Each row comes from the steps of one path. Every step used is in the known rows, and no mark comes twice. Write the path behind each row, first mark first.
Each row is shifted at random along 5 fixed directions that mean nothing.
Known rows
Y L A D X J: -0.91,0.56,0.25,-0.35,-2.08,3.82,-1.50,0.18,-0.63,-1.59,0.40,-0.78,-0.94,1.94,-0.84,-0.54,1.49,0.81,2.50,1.72,-0.90,-1.19,2.13,-1.70,-0.88,-0.36,0.15,-1.99,0.06,-1.20,0.88,1.23,-0.07,1.01,0.45,-0.99,-2.71,-1.65,0.96,-1.17,1.89,3.12
J D Q A L X Y: -1.55,-0.97,-0.68,2.15,-1.41,2.21,-0.91,0.01,1.92,-1.39,0.24,-1.13,-0.33,0.65,0.58,-1.39,-1.38,2.49,0.83,0.27,-0.59,-1.90,-0.20,-1.82,-0.90,2.29,-1.21,0.81,1.47,-0.07,-0.16,-0.03,-0.40,0.21,0.37,0.04,-2.30,2.50,0.43,-0.84,1.17,-0.20
X J D L: -1.04,0.29,1.49,2.56,0.43,4.15,-1.87,3.42,2.47,-4.40,-0.18,-2.58,-1.83,-1.56,1.61,-2.50,-3.23,-1.54,1.06,0.91,0.69,-2.23,5.09,0.21,1.49,1.71,-4.00,0.50,3.24,-1.83,-0.13,-1.24,2.40,0.78,-1.08,-2.33,-3.17,0.26,-0.20,-0.14,0.24,-1.65
D L Q A Y J: -0.83,-2.42,1.81,1.10,-0.71,2.70,0.70,1.55,1.72,-2.06,1.65,-0.65,0.53,-0.57,0.42,-3.57,0.74,1.38,0.92,0.04,-0.66,0.08,1.49,-1.12,-1.22,1.40,-0.33,1.24,-0.23,3.98,0.58,1.13,1.96,2.32,1.02,-0.01,-1.89,0.45,1.27,-0.72,0.97,-1.47
X Y D A Q: 0.54,0.08,0.21,1.17,-0.86,-1.36,0.95,-2.66,1.44,-0.24,-1.96,0.73,-1.86,2.34,1.54,1.94,-0.13,1.80,1.56,-0.57,1.13,-0.24,0.19,-0.69,1.08,-0.18,0.32,0.51,-0.76,1.26,-0.92,-0.27,0.06,1.32,0.99,-1.23,-0.33,1.38,-0.27,1.00,-0.37,1.30
J L Q A Y D: 1.92,-2.27,-0.05,1.92,0.08,0.35,-1.97,-3.22,0.59,-0.14,-2.12,0.93,-0.77,1.01,-0.36,2.52,0.54,2.99,0.14,-0.63,0.85,-1.47,-0.16,-1.86,-0.27,0.23,0.31,1.35,-0.59,1.11,0.09,-1.14,0.00,-0.86,-0.16,-3.17,-0.74,0.05,-0.03,-0.10,1.45,2.11
Y A Q D L X J: -0.01,-1.20,-0.52,0.56,-2.58,5.57,1.27,-1.17,-0.02,-0.38,0.44,-1.21,-0.84,0.02,-0.02,1.57,0.86,2.69,0.88,-1.22,-1.24,-0.98,-1.30,-0.83,-0.78,-0.57,-0.30,2.21,-0.37,0.49,-1.56,-0.46,-0.40,2.25,-0.24,-1.71,0.09,0.92,1.38,1.86,0.05,2.03
Y L A Q D X: 0.63,-1.05,1.50,0.29,-1.62,3.17,0.40,-2.81,0.07,-1.14,-0.83,-0.20,-0.27,1.84,0.21,0.55,0.49,1.19,3.72,0.13,0.86,0.26,1.61,-0.55,0.21,-0.87,1.22,-0.62,-1.37,3.32,-1.61,-0.25,-0.99,0.48,1.33,-0.02,-2.74,1.82,1.72,-1.47,0.17,1.11
A Y L X: 0.71,-2.08,0.14,1.93,-0.13,1.37,-3.03,-1.67,-0.87,-1.27,2.24,-0.54,1.13,3.42,-0.31,-1.47,0.16,5.39,3.12,1.74,-0.05,-1.54,0.27,-2.29,-0.80,0.79,0.93,-0.26,0.23,0.49,-0.54,-0.20,-0.74,-1.15,1.45,-0.82,-3.29,-3.77,0.07,-3.25,2.31,-0.08
Y J L A Q D: -0.47,-1.33,0.40,0.88,-1.02,2.19,-0.56,-2.11,-0.43,-0.98,-1.16,-0.22,-1.21,0.63,-1.19,1.55,1.32,1.54,3.21,-0.96,-0.30,-0.87,0.96,-0.64,-0.78,-0.27,-0.43,0.90,-0.16,2.31,-0.85,-0.49,0.64,0.16,0.03,-1.48,-0.79,0.75,2.22,0.35,0.77,1.56
Y J X D A Q: -0.37,-0.32,0.25,1.75,0.10,-2.16,-2.06,-0.91,0.13,-2.12,-1.30,-1.15,-0.26,2.79,1.29,1.15,0.21,3.34,1.72,1.05,0.01,-1.85,3.10,-1.71,1.02,0.46,-1.00,0.23,0.29,-0.41,-0.06,-0.64,0.48,0.55,0.28,-1.37,-2.42,-1.12,-0.89,0.11,1.20,0.24
Y L Q D X J: 0.30,-0.71,0.60,-1.04,0.43,5.04,0.91,-1.19,0.40,-1.12,0.80,-1.86,-0.07,1.91,-0.73,-0.24,1.35,0.91,3.74,1.46,0.02,-0.58,0.93,-1.70,-1.53,-1.60,2.00,-1.91,-1.57,0.92,-0.31,2.16,0.06,1.18,0.77,0.08,-2.22,1.26,1.66,-0.28,0.84,2.84
Q L D A Y J: -1.79,-1.31,1.63,1.47,-2.49,-0.17,-1.57,1.61,-0.41,-2.36,0.53,-1.62,1.66,0.40,0.66,-2.29,0.32,2.15,1.56,1.82,-1.92,-1.38,1.18,-2.06,-0.93,1.50,-1.13,0.01,0.08,1.26,0.05,0.82,0.78,1.12,0.37,-0.07,-3.24,0.12,-0.46,-1.74,1.57,-0.66
J A Y D Q L: -0.69,0.16,0.55,0.46,-0.70,1.00,-0.66,-0.07,2.29,-1.47,-2.90,-1.44,-0.30,2.25,0.08,-1.13,1.75,4.11,1.28,0.99,-2.42,-0.89,-1.02,-2.84,-1.40,1.27,0.42,-1.50,-0.91,-0.16,0.31,2.52,-1.93,1.52,0.48,-0.41,-1.28,-1.19,0.10,-0.21,2.52,2.43
J A Y D X Q: -0.15,0.69,1.18,0.91,0.73,-1.81,-2.51,1.04,1.46,-2.59,-3.30,-0.96,-0.99,2.01,1.62,-0.60,-0.52,1.28,-0.80,1.16,0.37,-1.24,2.95,-1.96,0.84,1.47,-0.96,-1.66,0.69,-0.41,0.42,0.10,0.79,0.92,0.07,-0.80,-1.79,-1.91,-0.60,-0.93,0.82,0.92
Q L D A: -0.33,-0.87,1.73,0.85,-1.71,0.79,-0.22,-0.69,0.19,-1.67,-1.81,-0.93,-0.36,1.29,0.53,0.28,-0.57,1.00,2.54,1.42,0.00,-1.42,0.91,-1.55,0.43,-0.29,0.30,-0.54,-0.65,1.06,-0.41,0.67,-0.97,-0.45,0.00,-0.95,-4.31,2.02,0.34,-1.37,0.47,0.72
X J L A Q D: -1.42,1.36,0.29,-1.48,-1.33,3.36,-0.22,0.70,-0.44,-1.92,0.21,-2.23,-1.67,-0.33,-3.19,0.11,1.84,-2.38,3.32,0.89,-1.08,-1.13,-0.24,-1.29,-1.30,-0.91,-0.14,-2.91,0.53,-1.13,1.14,2.76,0.34,0.62,-1.32,-0.33,-1.32,0.90,3.56,-0.51,0.84,4.05
Y A Q L D: -1.47,0.30,1.83,0.14,-2.60,0.16,-0.47,0.19,-0.65,-1.79,0.52,-1.60,0.25,0.59,-0.30,1.48,0.63,0.87,2.14,1.14,-1.46,-0.98,1.19,-1.59,-0.53,-0.16,-0.10,-1.54,-0.12,-0.36,0.30,1.32,-0.38,1.09,-0.06,0.13,-2.15,0.22,1.06,-1.33,0.97,1.33
X J D Q A L: -0.87,-0.80,-0.28,3.11,-1.16,2.97,-3.57,1.70,0.45,-3.51,-0.27,-2.51,0.60,0.30,0.91,-0.99,-1.74,2.71,1.92,1.23,-0.71,-2.81,1.30,-2.29,0.62,2.30,-2.89,0.69,3.37,-1.31,-0.63,-0.95,-0.76,0.25,-0.96,-1.17,-2.82,3.82,-0.74,-1.21,2.39,-0.77
D X J A L Q: 0.25,-1.38,-0.13,0.81,1.22,0.74,-1.06,-0.17,-0.23,-1.76,-2.69,-1.00,-1.87,1.19,0.19,-0.11,-0.23,1.75,1.99,0.23,1.01,-1.18,2.00,-1.80,-0.11,0.40,0.07,0.69,0.26,0.55,0.40,0.29,0.41,-0.43,-0.19,-1.66,-1.90,2.08,2.34,-0.18,1.28,0.95
Q D A Y J L: -0.68,-1.16,1.46,1.81,-1.24,2.43,-1.69,-0.03,0.27,-2.46,-1.00,-1.41,-0.25,0.61,0.29,-2.01,0.43,2.02,1.72,0.88,-0.77,-1.17,0.76,-1.57,-0.18,1.74,-1.11,0.31,0.49,2.43,-0.52,0.31,0.60,0.99,0.37,-1.16,-2.52,-0.19,0.05,-0.04,1.46,0.13
X D A Q: -1.80,-0.42,-0.64,1.63,-1.87,-1.56,-0.67,1.24,-0.13,-1.19,0.29,-1.15,-0.20,1.78,1.26,-0.52,0.91,2.91,1.05,-0.56,-1.58,-0.99,-0.61,-0.99,-0.06,0.74,-2.01,1.54,0.53,1.25,-0.76,0.79,0.66,2.49,0.21,0.23,-0.82,0.30,-0.48,0.65,0.69,-0.54
X Q D L: -0.17,-1.74,-0.25,0.96,-0.53,2.85,1.31,-0.07,1.67,0.06,-0.59,-1.31,-1.27,1.49,1.06,-1.70,0.45,2.93,2.56,-1.43,-0.38,-0.70,-2.16,-0.77,-0.42,-0.63,-0.18,1.65,-0.71,3.35,-2.50,1.07,-0.16,2.05,0.33,-0.84,-0.67,1.97,1.08,1.09,0.11,0.27
J D X Q L A Y: 0.53,-1.38,-0.97,1.71,-0.05,-1.36,-2.96,-2.06,0.54,-0.91,-3.14,-0.57,-0.41,1.75,0.74,-0.26,-1.49,3.12,0.12,0.27,0.88,-2.01,-0.23,-1.79,0.60,0.75,-0.57,0.06,-0.29,-0.42,-1.38,-1.19,-1.85,-2.05,-0.35,-2.47,-3.07,3.04,0.26,-1.82,0.91,1.83
Q D L X J: 0.62,-0.89,0.62,0.75,-0.97,6.28,-0.66,0.56,0.82,-2.34,1.02,-2.30,0.36,0.46,-0.44,-1.64,-0.96,1.55,2.55,1.54,-0.15,-2.05,0.62,-1.63,0.00,-0.19,-0.32,-0.39,0.76,0.02,-1.13,0.22,0.04,0.28,-0.48,-1.45,-3.74,1.15,0.63,-1.52,0.68,0.80
Y J X D L A Q: -2.16,-1.09,-0.51,1.30,0.07,-0.25,-0.97,1.93,0.39,-1.89,0.75,-1.32,0.47,1.71,0.99,-1.83,1.68,3.88,1.83,0.09,-1.95,-1.65,2.89,-1.23,-1.37,1.09,-1.85,1.12,0.55,0.26,0.13,0.52,1.75,1.80,0.18,-0.20,-1.23,-2.06,0.57,0.07,1.62,-0.93
L A Q D X Y J: 0.62,-1.16,0.96,1.72,-1.55,-0.15,-0.99,-1.93,0.04,-2.24,-0.82,0.12,0.78,0.88,1.34,0.49,-1.86,1.66,2.36,0.50,1.57,-0.99,2.05,-1.05,1.37,0.37,-0.65,0.28,0.24,2.80,-2.32,-2.42,0.78,0.02,0.60,-0.90,-3.25,4.17,0.10,-1.51,-0.35,-0.65
D X J L Q A Y: -0.47,-1.63,1.28,0.75,1.18,2.63,-0.48,0.76,1.18,-2.82,-0.10,-1.31,-1.60,-1.01,-0.28,-2.56,-0.91,-1.42,0.77,0.23,1.48,-0.82,2.19,-0.98,0.04,0.58,-0.64,0.21,0.13,1.04,0.96,-0.32,1.35,0.31,-0.92,-0.87,-3.28,2.79,2.23,-1.14,0.16,0.40
J L Q A Y: -0.56,-2.69,1.01,1.16,0.81,-0.04,-0.67,0.09,0.44,-1.67,0.48,-0.23,-0.67,0.76,-0.91,-2.62,0.39,1.35,2.02,-0.04,0.80,-0.50,0.20,-1.52,-0.83,1.14,0.42,0.35,-0.09,3.31,0.67,1.48,0.90,-0.20,-0.04,0.09,-2.50,1.31,2.44,-1.95,0.95,-0.91
D Q L A: -0.22,0.71,0.83,-0.33,-1.58,4.16,0.23,-1.42,1.33,-1.73,-1.48,-0.91,-0.92,1.31,-0.86,1.18,0.77,1.87,2.32,1.16,-1.27,-1.33,-0.87,-1.76,-0.74,-0.85,0.79,-1.93,-0.95,-0.76,0.19,1.17,-2.93,-0.47,0.54,-1.32,-3.95,0.27,1.13,-0.47,1.64,3.85
Y D Q L X J: -1.89,-0.28,1.47,0.87,0.58,5.26,1.40,2.06,1.98,-3.26,2.36,-1.96,0.16,0.38,0.93,-2.26,-1.13,1.64,2.06,0.35,-0.82,-1.15,3.50,-0.28,-0.98,0.14,-1.64,0.44,0.32,-0.78,-0.77,-0.20,0.93,2.16,-0.22,0.67,-2.89,0.92,-0.19,-1.12,-0.23,-0.94
A Q D L: 0.28,-0.92,0.16,1.50,-2.90,3.79,-1.15,-0.13,1.18,-0.75,-0.43,-2.29,0.53,0.45,0.19,-0.62,0.70,3.23,2.33,0.07,-1.73,-1.14,-1.52,-1.57,-0.03,0.31,-0.73,0.45,0.08,1.71,-1.66,0.45,-0.76,1.78,0.57,-1.10,-1.73,0.45,0.14,-0.32,1.99,1.23
Q L X D A Y J: -1.69,-2.14,0.88,1.63,-0.38,-0.24,0.72,0.60,0.39,-1.88,2.29,-0.73,0.67,1.35,1.04,-4.52,-0.39,3.25,1.28,-0.08,-0.61,-0.41,0.95,-0.77,-0.89,1.10,-1.17,2.17,-0.73,2.95,-1.09,0.43,1.13,1.69,0.42,0.20,-2.65,1.60,0.09,-1.50,-0.33,-2.46
L D Q A Y J X: -1.61,-1.89,1.26,0.95,-1.72,0.28,-1.71,0.88,1.49,-2.30,-0.50,-1.30,1.18,1.45,0.15,-0.41,1.23,2.67,1.75,1.76,-1.42,-1.85,1.95,-3.03,-1.34,1.46,0.10,-0.50,-0.33,1.22,1.08,0.95,0.46,0.76,0.66,0.82,-2.59,-0.74,0.50,-1.37,2.15,-0.14
L A Y J D Q: 0.65,-0.52,0.98,0.63,-0.48,2.40,-0.38,-3.68,2.81,-1.63,-3.26,0.78,-2.24,2.32,-0.27,2.32,0.17,1.08,2.78,0.07,1.64,-0.64,2.00,-0.87,0.04,0.45,1.09,-0.47,-1.07,1.98,0.12,0.57,-0.58,-1.42,1.77,-1.98,-1.02,1.48,2.23,0.12,0.71,1.89
A Y D L X: -0.61,-0.42,1.83,1.61,-1.04,3.91,-1.82,2.52,1.93,-2.91,2.05,-1.56,1.44,0.71,0.95,-3.45,-0.37,2.53,0.15,1.67,-1.15,-1.30,3.43,-1.27,-0.68,2.23,-1.45,-0.51,1.02,0.35,0.44,0.39,1.75,1.46,1.14,0.00,-2.88,-3.68,-1.01,-2.79,1.61,-1.24
J X Q D A: -1.19,-1.34,-0.38,0.71,-0.60,-1.61,-0.31,0.83,-0.04,-0.94,-1.79,-1.18,-0.70,2.18,0.96,-0.60,0.48,3.03,0.61,0.19,-0.63,-1.63,-0.41,-1.81,-0.16,0.31,-0.43,0.47,-0.24,1.40,-1.08,1.21,-0.20,1.14,-0.31,0.12,-2.19,-0.05,0.02,0.75,0.21,0.32

Which path is each row?
-0.42,-2.09,-0.75,1.11,0.03,-0.10,1.22,-1.44,1.39,0.03,-2.39,-0.84,-0.84,2.58,0.70,-2.09,1.47,4.54,4.04,-0.68,-0.82,-0.31,-2.11,-2.16,-0.88,0.83,1.02,1.05,-0.68,3.75,-1.93,1.82,0.01,2.12,0.57,-0.40,0.17,2.56,2.09,1.28,0.99,0.06
X Y J A Q D L
-2.76,0.53,0.51,-1.13,0.13,3.81,1.13,-0.42,2.36,-1.16,-0.53,-1.85,-1.16,2.38,-1.16,-0.09,2.96,0.50,3.92,1.86,-2.09,-1.63,-0.50,-3.09,-2.94,0.03,1.87,-3.20,-0.72,-0.45,2.06,3.65,-0.12,1.34,0.53,1.24,-1.72,0.41,2.27,0.89,1.98,3.83
X Y J L D Q A
-1.48,0.25,1.28,0.49,0.18,-1.62,1.78,1.50,1.50,-1.47,0.03,-0.05,-1.85,-0.03,1.47,-1.14,-0.34,-0.58,0.05,0.04,0.67,-0.27,3.92,-0.16,-0.82,1.13,-0.83,0.16,-0.22,0.64,1.46,1.52,2.93,1.78,0.84,0.14,-0.97,-1.00,0.63,0.74,-0.33,-0.59
J X Y D A L Q
0.03,-0.52,1.63,1.09,-0.42,1.14,-0.97,0.58,2.88,-2.37,-0.20,-1.47,-0.91,-0.01,0.43,-2.82,-0.07,0.49,0.35,1.20,-0.20,-1.29,2.14,-1.83,0.32,0.70,-1.00,-0.25,0.02,0.48,1.04,0.28,0.74,1.42,-0.24,-2.21,-2.63,-0.76,0.11,-0.53,1.17,0.57
Q A Y J X D L
-1.34,-0.65,-0.24,0.15,-0.92,1.99,0.10,-0.01,1.37,-1.24,-0.48,-1.66,-1.75,-0.07,-1.22,-2.39,-0.46,-0.06,0.09,0.61,-0.51,-1.13,-0.12,-1.17,-0.98,0.76,-0.43,0.03,-0.51,-1.24,0.74,1.58,-0.36,0.09,-0.67,-1.24,-2.13,1.66,1.78,-0.66,0.06,2.14
Q L X J D A Y
0.49,0.41,0.82,0.44,0.35,1.22,-1.33,0.19,2.38,-1.80,0.20,-1.86,-0.48,0.38,0.07,-0.49,0.64,0.89,0.70,1.55,-0.30,-1.74,2.54,-1.63,-0.78,0.19,-0.34,-1.27,-0.61,-1.40,1.70,1.30,1.86,0.49,0.68,-2.60,-1.91,-3.75,0.27,0.25,1.87,2.08
A Y J X D L Q
-1.23,-1.89,0.53,2.05,-0.25,-0.62,-0.42,-0.07,0.37,-1.18,0.82,0.49,-1.21,0.07,0.07,-1.41,-0.54,0.96,1.86,-0.58,0.73,-1.06,1.71,-0.96,-0.48,1.16,-1.08,1.29,0.80,2.17,0.15,-0.13,2.94,1.07,-0.27,-1.17,-1.91,1.18,0.85,-0.09,0.47,-1.04
X Y J L Q A D
-1.17,-1.59,-0.32,0.94,-2.80,0.13,-0.24,-0.29,1.21,0.07,-0.12,0.41,-0.37,-0.04,0.37,-0.06,0.61,1.81,-1.04,-0.34,-1.01,-0.89,0.48,-1.83,-1.14,0.68,-0.62,1.34,-0.80,1.85,0.41,-0.24,1.96,2.46,0.78,-0.91,-1.35,0.99,-0.32,0.80,0.97,1.52
L Q A D X Y J
-1.27,0.55,1.40,0.23,-1.37,0.94,-0.13,-0.78,1.80,-1.32,0.01,-2.28,-0.22,-0.16,0.39,-0.18,-0.60,-0.52,2.41,1.39,-0.59,-1.12,2.14,-1.43,-0.37,-0.56,-0.22,-1.69,-1.00,-0.95,0.14,-0.41,0.79,1.12,0.51,-0.52,-3.01,1.68,0.63,-1.11,0.71,2.43
A Q L D X Y J
-1.55,0.12,-1.00,0.89,-2.89,0.79,-0.52,1.16,0.71,-0.54,-0.25,-2.08,-0.09,-0.02,0.90,-0.12,1.36,3.75,-0.79,0.45,-3.28,-1.91,-1.94,-2.36,-1.33,1.30,-1.27,0.06,0.41,-1.60,-0.32,0.89,-0.30,2.97,-0.14,-0.89,-0.53,-2.69,-0.45,2.31,1.89,2.29
J X Y A Q D L
2.00,-0.12,0.08,0.56,-0.70,0.16,-1.54,-3.26,-0.50,-0.28,-1.97,-0.44,-1.47,1.72,-0.85,1.83,-0.31,1.25,1.65,0.59,0.94,-1.35,-1.77,-1.88,0.09,-0.71,1.30,-1.26,-0.21,-0.59,-0.79,-0.02,-1.15,-1.17,-0.22,-2.84,-1.73,-3.02,1.20,-0.33,0.35,3.23
J A Y L X Q D
-1.36,-0.01,0.41,0.81,-1.87,-0.41,-0.29,1.36,0.11,-1.01,0.17,-1.67,-1.11,-0.16,0.97,-1.62,0.55,0.52,-0.28,0.14,-1.32,-0.92,-0.47,-0.85,-0.76,0.52,-1.38,0.09,-0.05,-0.22,-0.24,0.74,0.53,2.38,-0.04,-0.62,-1.35,-4.06,-0.25,1.46,0.35,1.18
J X Q D A Y L
0.15,0.09,1.26,0.29,1.36,0.97,0.63,-2.07,1.27,-1.55,-1.01,-0.35,-2.33,1.58,-0.07,0.30,0.92,-0.45,2.32,0.11,1.43,-0.43,1.64,-0.53,-0.36,-0.19,0.65,-0.51,-1.22,1.51,1.11,1.73,1.60,0.13,0.75,-1.89,-1.29,-0.06,1.78,1.15,0.19,1.70
X D A Y J L Q
-1.68,-0.44,1.20,-0.01,0.03,-0.24,0.81,1.64,1.48,-2.37,-1.59,-0.92,-0.52,-0.14,0.75,-1.43,-0.20,-0.22,0.15,0.93,-0.51,-0.74,2.54,-1.58,-1.21,1.24,-0.57,-0.83,-0.04,1.96,0.35,1.39,2.96,2.07,0.30,0.57,-2.11,0.53,1.01,0.99,-0.21,0.01
L Q D X Y J A
0.23,-0.73,0.77,1.17,-0.93,-0.18,1.22,-1.04,1.66,-0.56,-1.27,0.88,-2.74,0.81,1.63,0.67,-0.76,1.57,0.48,-0.56,1.54,-0.81,2.00,-0.49,0.42,0.61,0.30,0.85,-0.78,0.85,0.12,0.57,1.43,0.90,0.74,-2.41,-1.60,-1.36,0.98,1.62,0.01,0.15
J X Y A D L Q
0.28,-2.26,0.38,1.96,-1.65,2.57,-0.44,-1.55,1.32,-0.69,0.69,0.32,0.13,1.99,0.48,-2.37,-0.63,3.79,2.17,0.65,0.37,-1.25,0.53,-2.10,0.15,1.04,0.58,0.95,0.12,2.47,-0.84,-0.39,0.34,0.76,0.75,-1.49,-3.38,1.58,0.05,-1.75,1.02,-0.46
Q A D L X Y J
2.65,-1.45,0.48,1.66,1.85,0.45,-1.01,-1.43,0.98,-1.97,-3.26,0.14,-0.98,1.87,1.11,0.58,-0.73,2.48,2.29,0.39,2.27,-1.23,1.78,-1.60,1.01,0.53,0.61,0.46,0.18,0.74,-0.55,0.06,0.76,-0.68,-0.32,-3.30,-1.06,1.04,0.86,-0.21,0.71,0.09
X J A Y D L Q
0.30,-1.88,0.73,1.72,0.92,0.84,-1.30,0.22,-0.21,-2.64,-1.08,-0.73,0.73,1.99,1.62,-0.94,-0.86,3.61,2.60,0.85,0.81,-2.16,3.05,-1.46,0.56,0.49,-0.67,0.37,0.87,1.63,-1.88,-0.96,0.61,-0.42,-0.26,-1.43,-3.67,0.49,0.09,-0.90,0.47,-1.43
Y J X Q D L A
-0.42,-0.49,-0.13,0.45,0.04,-1.60,0.08,-0.54,0.29,-0.56,0.32,-0.50,-1.01,1.88,0.60,-0.27,1.55,1.75,0.85,0.51,-0.30,-0.82,0.48,-1.18,-1.39,0.06,0.38,-0.08,-1.36,-0.18,1.10,2.02,0.90,0.95,0.81,-0.94,-1.18,-3.93,0.45,1.14,0.88,1.27
J X D A Y L Q
-1.44,-0.03,-0.78,1.62,-1.07,2.13,-0.17,-0.48,1.65,-0.87,-0.27,-0.92,-1.39,0.74,1.30,0.62,-0.50,2.51,-0.58,-0.31,-0.92,-1.59,0.87,-0.80,-0.70,1.90,-1.17,0.86,0.98,-1.68,-0.04,-0.25,0.60,1.19,0.55,-1.16,-0.55,-1.57,0.49,1.50,0.49,0.97
J D L X Y A Q
-2.53,-0.69,0.27,0.42,-0.51,1.39,0.59,0.88,2.75,-0.41,-0.27,-1.23,-2.65,-0.26,0.74,-2.84,0.63,-1.06,-1.14,-1.18,-0.89,0.12,0.85,-0.32,-1.45,0.86,-1.24,0.67,-0.51,0.91,0.67,0.77,0.88,3.03,0.37,0.26,0.12,-0.59,1.32,1.17,-0.09,1.44
J D X Q A Y L
-0.13,-1.37,-0.63,-0.35,1.62,0.83,-0.25,-0.90,0.06,-0.79,-1.56,-0.85,-1.59,2.47,-0.47,-0.96,2.05,2.34,2.26,0.73,-0.18,-0.52,0.06,-2.29,-1.87,0.03,1.83,-0.68,-1.28,0.05,1.02,2.14,0.02,0.57,0.51,-0.76,-0.80,-1.58,2.63,0.53,1.61,2.58
D X J A Y L Q
-1.13,0.26,1.63,-1.17,0.81,4.37,0.50,0.37,3.02,-1.99,-0.97,-1.63,-2.57,0.50,-1.27,-2.82,1.59,-1.84,0.71,0.93,-0.17,-0.21,2.20,-1.74,-1.00,0.05,0.51,-2.10,-1.00,0.20,2.16,2.03,0.38,2.10,-0.42,-0.14,-1.22,1.60,2.12,-0.74,0.78,3.52
Q A Y D X J L
